Below are the code and all the weights of a small trained network. Each question names an input and a class and asks about switching units off, where a switched-off unit gives its printed mean instead of its output.

import numpy as np


def w(rows, s, z=0):
    codes = np.array(rows[::2]) - 128.0
    scale = np.full(codes.shape[1], s)
    scale[-1] = z or s
    return codes * scale


def f(y):
    return y / 2 * (1 + np.tanh(0.7978845608 * (y + 0.044715 * y**3)))


def log_softmax(a):
    a = a - a.max(-1, keepdims=True)
    return a - np.log(np.exp(a).sum(-1, keepdims=True))


def net(x, mask):
    res = np.array(x, float).reshape(1, 5) / 4 @ E
    y = f(res @ A[0][:, :-1].T + A[0][:, -1])
    res = res + np.where(mask, y, B[0][:, -1]) @ B[0][:, :-1]
    return log_softmax(res[-1] @ U[:, :-1].T + U[:, -1])


A, B = {}, {}
E = w([
[118,115,111,129,122,129],'x0',
[133,67,176,91,254,180],'x1',
[185,100,29,65,148,68],'x2',
[166,139,120,75,62,217],'x3',
[148,144,182,121,121,108],'x4',
],0.0088)
A[0] = w([
[62,143,114,153,176,59,130],'N0',
[96,141,138,136,167,63,56],'N1',
[109,106,101,206,154,98,182],'N2',
[83,104,124,161,156,66,104],'N3',
[172,114,79,65,80,217,119],'N4',
[2,134,211,228,85,183,144],'N5',
[104,161,117,175,50,83,104],'N6',
[208,101,106,88,133,49,98],'N7',
[144,57,59,150,124,113,135],'N8',
[98,174,21,168,53,104,142],'N9',
[138,213,108,138,61,79,88],'N10',
[115,130,89,138,126,169,202],'N11',
[169,175,110,76,109,208,254],'N12',
[133,99,151,89,204,141,94],'N13',
],0.0088,0.0035)
B[0] = w([
[120,129,173,193,51,137,180],'N0',
[72,148,145,177,34,146,151],'N1',
[168,105,171,186,76,90,172],'N2',
[109,115,171,198,58,155,165],'N3',
[108,133,138,215,72,115,214],'N4',
[225,208,9,107,150,177,254],'N5',
[82,87,154,88,228,163,184],'N6',
[201,220,15,145,141,226,191],'N7',
[184,160,108,134,128,127,170],'N8',
[103,117,144,157,220,140,217],'N9',
[36,77,147,126,254,168,186],'N10',
[168,102,157,147,117,86,158],'N11',
[101,87,208,247,118,71,216],'N12',
[46,104,136,147,194,211,179],'N13',
],0.0067,0.0083)
U = w([
[43,115,150,65,225,170,45],'0',
[226,242,55,77,108,170,80],'1',
[154,163,162,118,128,100,254],'2',
[117,139,191,183,16,105,104],'3',
[142,145,146,94,127,112,247],'4',
[101,158,142,1,40,72,41],'5',
],0.0077,0.005)

Each question gives the input, the list of numbers given to net, and the class t.
The units are the neurons (one row each of A and B). Each row of codes is followed by its name. A weight is (code - 128) times the scale printed after its matrix; where a second scale follows, it is the last column's (A, B and U).
mask holds one flag per neuron, in row order. A switched-off neuron (its flag False) gives its mean, the last column of its row in B, instead of its output. The means were averaged over made-up inputs and are rounded, as every weight is.
A unit's drop is (log p(t) with every unit on - log p(t) with that unit switched off) / (log p(t) with every unit on - log p(t) with every unit switched off).
The circuit of an input: a set's keep is (log p(t) with only the set's units on - log p(t) with every unit switched off) / (log p(t) with every unit on - log p(t) with every unit switched off). Starting from the 12 units with the biggest drops (on a tie, the unit counted first), units are removed one at a time, each time the one whose removal leaves the highest keep (on an exact tie, the one counted first), for as long as the keep stays at least 0.8.
units of the circuit, in order: the units of the circuit, biggest drop first
unit that matters most: the unit with the biggest drop
k most important neurons: the k neurons with the biggest drops, biggest first
drop when u is switched off: that unit's drop, to one decimal
input [1,-4,0,-4,0], class 0: unit that matters most -> N6
input [-4,-2,8,-7,-5], class 1: 4 most important neurons -> N7, N12, N8, N4
input [-2,1,4,8,-6], class 3: 2 most important neurons -> N12, N4
input [-2,-6,-2,1,5], class 0: units of the circuit, in order -> N10, N6
input [-2,1,-1,7,6], class 3: units of the circuit, in order -> N12, N5
input [-5,-5,-6,3,-4], class 1: 2 most important neurons -> N5, N13
input [-7,-7,-1,4,6], class 0: units of the circuit, in order -> N10, N6
input [-5,4,7,-7,-7], class 1: 2 most important neurons -> N7, N12
input [1,2,6,8,-1], class 3: units of the circuit, in order -> N12, N4
input [-5,-8,-8,-6,0], class 0: 3 most important neurons -> N6, N10, N9
input [-5,-8,2,7,-6], class 0: units of the circuit, in order -> N10, N9
input [-1,-8,-7,-8,4], class 0: 2 most important neurons -> N6, N10
input [-6,0,-3,-6,-4], class 3: units of the circuit, in order -> N0, N2
input [-5,7,-4,8,-5], class 3: units of the circuit, in order -> N12, N4
input [0,2,-7,5,-3], class 1: unit that matters most -> N5
input [-1,-6,6,4,0], class 0: 2 most important neurons -> N10, N9
input [0,3,-8,7,-7], class 1: drop when N0 is switched off -> 0.1
input [-6,-1,-8,2,5], class 1: drop when N5 is switched off -> 0.7
input [-3,-5,-1,4,4], class 0: drop when N4 is switched off -> 0.0
input [-4,3,8,-3,7], class 1: unit that matters most -> N7
